Below are the code and all the weights of a small trained network. Each question names an input and a target symbol and asks about switching units off, where a switched-off unit gives its printed mean instead of its output.

import numpy as np


def w(rows, s, z=0):
    codes = np.array(rows[::2]) - 128.0
    scale = np.full(codes.shape[1], s)
    scale[-1] = z or s
    return codes * scale


def norm(h):
    return h / np.sqrt((h * h).mean(-1, keepdims=True) + 1e-5)


def f(y):
    return np.maximum(y, 0)


def softmax(a):
    e = np.exp(a - a.max(-1, keepdims=True))
    return e / e.sum(-1, keepdims=True)


def log_softmax(a):
    a = a - a.max(-1, keepdims=True)
    return a - np.log(np.exp(a).sum(-1, keepdims=True))


def net(x, mask):
    ids = ['αβγδεζθλμξπστφψω'.index(c) for c in x.split()]
    T = len(ids)
    res = E[ids] + P[:T]
    u = 0
    for l in range(3):
        q, k, v = (norm(res) @ M[l].T for M in (Q, K, V))
        z = softmax(np.where(np.tri(T) > 0, q @ k.T / 4**0.5, -1e9)) @ v
        res = res + np.where(mask[u], z, O[l][:, -1]) @ O[l][:, :-1]
        u += 1
        y = f(norm(res) @ A[l][:, :-1].T + A[l][:, -1])
        res = res + np.where(mask[u : u + 4], y, B[l][:, -1]) @ B[l][:, :-1]
        u += 4
    return log_softmax(norm(res)[-1] @ U[:, :-1].T + U[:, -1])


Q, K, V, O, A, B = {}, {}, {}, {}, {}, {}
E = w([
[79,83,203,121,122,182],'α',
[151,192,196,91,118,60],'β',
[79,75,226,51,98,137],'γ',
[110,253,48,123,123,104],'δ',
[195,109,163,171,65,135],'ε',
[77,135,58,204,196,139],'ζ',
[102,142,177,188,142,126],'θ',
[168,191,125,236,140,82],'λ',
[111,90,249,176,147,125],'μ',
[145,123,181,88,145,108],'ξ',
[148,116,109,63,108,144],'π',
[63,118,214,117,143,75],'σ',
[5,162,67,22,140,137],'τ',
[156,109,100,143,102,217],'φ',
[100,11,188,79,91,216],'ψ',
[153,158,168,144,102,115],'ω',
],0.02)
P = w([
[1,80,187,111,67,134],'0',
[45,102,191,104,96,110],'1',
[63,85,160,116,105,90],'2',
[85,83,153,113,117,73],'3',
[97,77,135,116,131,64],'4',
[106,83,119,109,147,56],'5',
[123,82,108,112,158,44],'6',
[129,82,95,116,170,36],'7',
],0.0096)
Q[0] = w([
[126,66,87,83,96,188],'L0H1',
[134,210,32,23,16,117],'L0H1',
[155,65,232,3,111,110],'L0H1',
[203,168,225,213,128,150],'L0H1',
],0.0057)
K[0] = w([
[120,19,97,56,129,217],'L0H1',
[104,248,48,84,2,72],'L0H1',
[187,7,213,25,157,104],'L0H1',
[191,149,208,162,100,160],'L0H1',
],0.0064)
V[0] = w([
[140,108,138,97,155,126],'L0H1',
[141,208,81,140,208,210],'L0H1',
[86,255,209,142,90,34],'L0H1',
[66,138,142,224,238,127],'L0H1',
],0.0059)
O[0] = w([
[91,134,132,110,151,126,134],'L0H1',
[79,109,25,186,144,123,2],'L0H1',
[135,3,21,184,49,69,111],'L0H1',
[120,119,147,214,86,82,55],'L0H1',
],0.0075,0.0045)
A[0] = w([
[170,145,105,74,132,76,168],'L0N1',
[143,126,139,185,122,134,171],'L0N2',
[152,179,81,76,141,253,172],'L0N3',
[169,239,123,140,255,161,2],'L0N4',
],0.0076,0.00095)
B[0] = w([
[158,59,35,161,93,56,170],'L0N1',
[255,230,172,116,25,113,147],'L0N2',
[176,186,87,148,78,126,255],'L0N3',
[184,45,24,172,182,23,175],'L0N4',
],0.0078,0.0068)
Q[1] = w([
[154,105,88,77,103,252],'L1H1',
[162,143,120,225,193,156],'L1H1',
[217,142,122,91,67,110],'L1H1',
[113,146,70,75,181,86],'L1H1',
],0.016)
K[1] = w([
[128,171,135,76,125,218],'L1H1',
[191,196,112,249,193,174],'L1H1',
[188,152,133,77,47,109],'L1H1',
[119,131,57,84,192,86],'L1H1',
],0.016)
V[1] = w([
[116,221,155,126,104,129],'L1H1',
[159,171,147,138,137,157],'L1H1',
[176,202,86,71,154,1],'L1H1',
[147,86,156,125,119,164],'L1H1',
],0.0078)
O[1] = w([
[133,3,36,189,92,63,212],'L1H1',
[48,34,105,139,46,32,155],'L1H1',
[43,111,200,168,39,192,249],'L1H1',
[102,146,136,173,207,111,247],'L1H1',
],0.0066,0.0012)
A[1] = w([
[246,93,144,46,209,44,104],'L1N1',
[30,171,78,222,249,114,124],'L1N2',
[71,117,238,112,202,111,3],'L1N3',
[32,254,119,101,133,107,52],'L1N4',
],0.008,0.0033)
B[1] = w([
[166,128,85,169,87,113,254],'L1N1',
[161,243,197,82,107,110,170],'L1N2',
[143,69,62,171,13,133,193],'L1N3',
[3,88,79,101,166,178,148],'L1N4',
],0.012,0.0049)
Q[2] = w([
[196,94,70,226,103,168],'L2H1',
[191,85,112,15,149,80],'L2H1',
[133,82,219,210,32,12],'L2H1',
[198,254,51,155,163,248],'L2H1',
],0.0095)
K[2] = w([
[225,1,26,184,161,55],'L2H1',
[183,127,162,21,112,209],'L2H1',
[187,136,188,177,72,75],'L2H1',
[199,215,35,140,225,129],'L2H1',
],0.0088)
V[2] = w([
[141,119,163,107,82,160],'L2H1',
[179,52,107,113,254,40],'L2H1',
[138,128,152,200,54,145],'L2H1',
[122,104,126,50,163,129],'L2H1',
],0.0073)
O[2] = w([
[100,180,60,229,115,142,199],'L2H1',
[139,36,126,78,1,158,21],'L2H1',
[68,210,95,79,153,196,255],'L2H1',
[171,126,62,142,42,99,67],'L2H1',
],0.0084,0.0047)
A[2] = w([
[154,3,195,152,199,171,230],'L2N1',
[111,114,127,54,245,222,252],'L2N2',
[176,104,81,133,85,41,144],'L2N3',
[76,153,134,2,116,196,32],'L2N4',
],0.0093,0.0022)
B[2] = w([
[150,114,173,177,118,199,139],'L2N1',
[119,151,159,214,108,212,163],'L2N2',
[191,179,2,78,134,150,253],'L2N3',
[44,140,247,103,154,201,165],'L2N4',
],0.0086,0.0057)
U = w([
[122,113,153,161,170,108,150],'α',
[171,94,173,112,147,197,109],'β',
[155,182,124,29,137,178,8],'γ',
[166,158,79,164,200,192,75],'δ',
[70,145,54,133,165,99,1],'ε',
[96,197,145,157,62,182,246],'ζ',
[161,147,158,101,222,98,193],'θ',
[140,135,136,84,98,34,81],'λ',
[91,80,106,142,110,79,91],'μ',
[92,94,120,95,187,144,168],'ξ',
[175,120,72,122,132,92,194],'π',
[108,76,76,172,106,163,25],'σ',
[133,85,156,67,92,138,117],'τ',
[172,74,163,169,124,121,109],'φ',
[140,129,96,205,152,74,15],'ψ',
[246,148,177,128,109,140,19],'ω',
],0.013,0.0058)

Each question gives the input, a string of symbols that net reads in full, and the target symbol t.
The units are the heads (4 rows each of Q, K, V and O) and the neurons (one row each of A and B). Each row of codes is followed by its name. A weight is (code - 128) times the scale printed after its matrix; where a second scale follows, it is the last column's (O, A, B and U).
mask holds one flag per unit, layer by layer, with each layer's heads first. A switched-off unit (its flag False) gives its mean, the last column of its rows in O or B, instead of its output. The means were averaged over made-up inputs and are rounded, as every weight is.
A unit's drop is (log p(t) with every unit on - log p(t) with that unit switched off) / (log p(t) with every unit on - log p(t) with every unit switched off).
The circuit of an input: a set's keep is (log p(t) with only the set's units on - log p(t) with every unit switched off) / (log p(t) with every unit on - log p(t) with every unit switched off). Starting from the 12 units with the biggest drops (on a tie, the unit counted first), units are removed one at a time, each time the one whose removal leaves the highest keep (on an exact tie, the one counted first), for as long as the keep stays at least 0.8.
units of the circuit, in order: the units of the circuit, biggest drop first
unit that matters most: the unit with the biggest drop
top k neurons: the k neurons with the biggest drops, biggest first
k most important neurons of layer l: the k neurons of layer l with the biggest drops, biggest first
input ε φ ω π φ φ, target π: unit that matters most => L0N4
input δ ε φ π φ π ζ, target θ: top 2 neurons => (L1N2; L0N3)
input φ δ λ φ φ α, target σ: units of the circuit, in order => (L1H1; L1N3; L0H1)
input β α π σ α φ γ, target ζ: units of the circuit, in order => (L1N3; L2H1)
input φ φ π ξ, target ζ: top 2 neurons => (L1N3; L0N4)
input φ φ ψ π δ ω δ λ, target ζ: units of the circuit, in order => (L1H1; L0H1; L2H1; L0N4)
input δ φ φ φ ω ε, target ζ: units of the circuit, in order => (L2H1; L1H1)
input ζ α π ε β α, target π: units of the circuit, in order => (L1H1; L1N1)
input φ ε μ θ θ μ ψ ω, target ζ: top 2 neurons => (L0N4; L0N3)
input φ β ζ μ π α λ, target ζ: top 2 neurons => (L0N4; L1N1)
input π ε ω φ φ μ, target ζ: top 2 neurons => (L1N3; L0N2)
input σ φ φ, target π: units of the circuit, in order => (L1H1; L2H1)
input β π φ γ α ζ τ, target ζ: top 2 neurons => (L2N2; L2N4)
input π φ β φ ζ β ψ, target ζ: units of the circuit, in order => (L0H1; L2N2)
input φ ω ω λ π φ φ σ, target ζ: top 2 neurons => (L1N3; L0N4)
input ξ β φ γ π, target ζ: top 4 neurons => (L0N3; L2N4; L0N1; L0N4)
input λ π α, target σ: most important neuron of layer 0 => (L0N3)
input μ φ π ε δ ε φ γ, target ζ: top 2 neurons => (L1N3; L2N4)
input φ ω π β δ α γ σ, target ζ: top 3 neurons => (L1N3; L0N4; L0N1)
input π φ ε ξ ε ψ, target ζ: 2 most important neurons of layer 2 => (L2N2; L2N4)
input φ φ α ξ θ ω, target ζ: most important neuron of layer 1 => (L1N2)
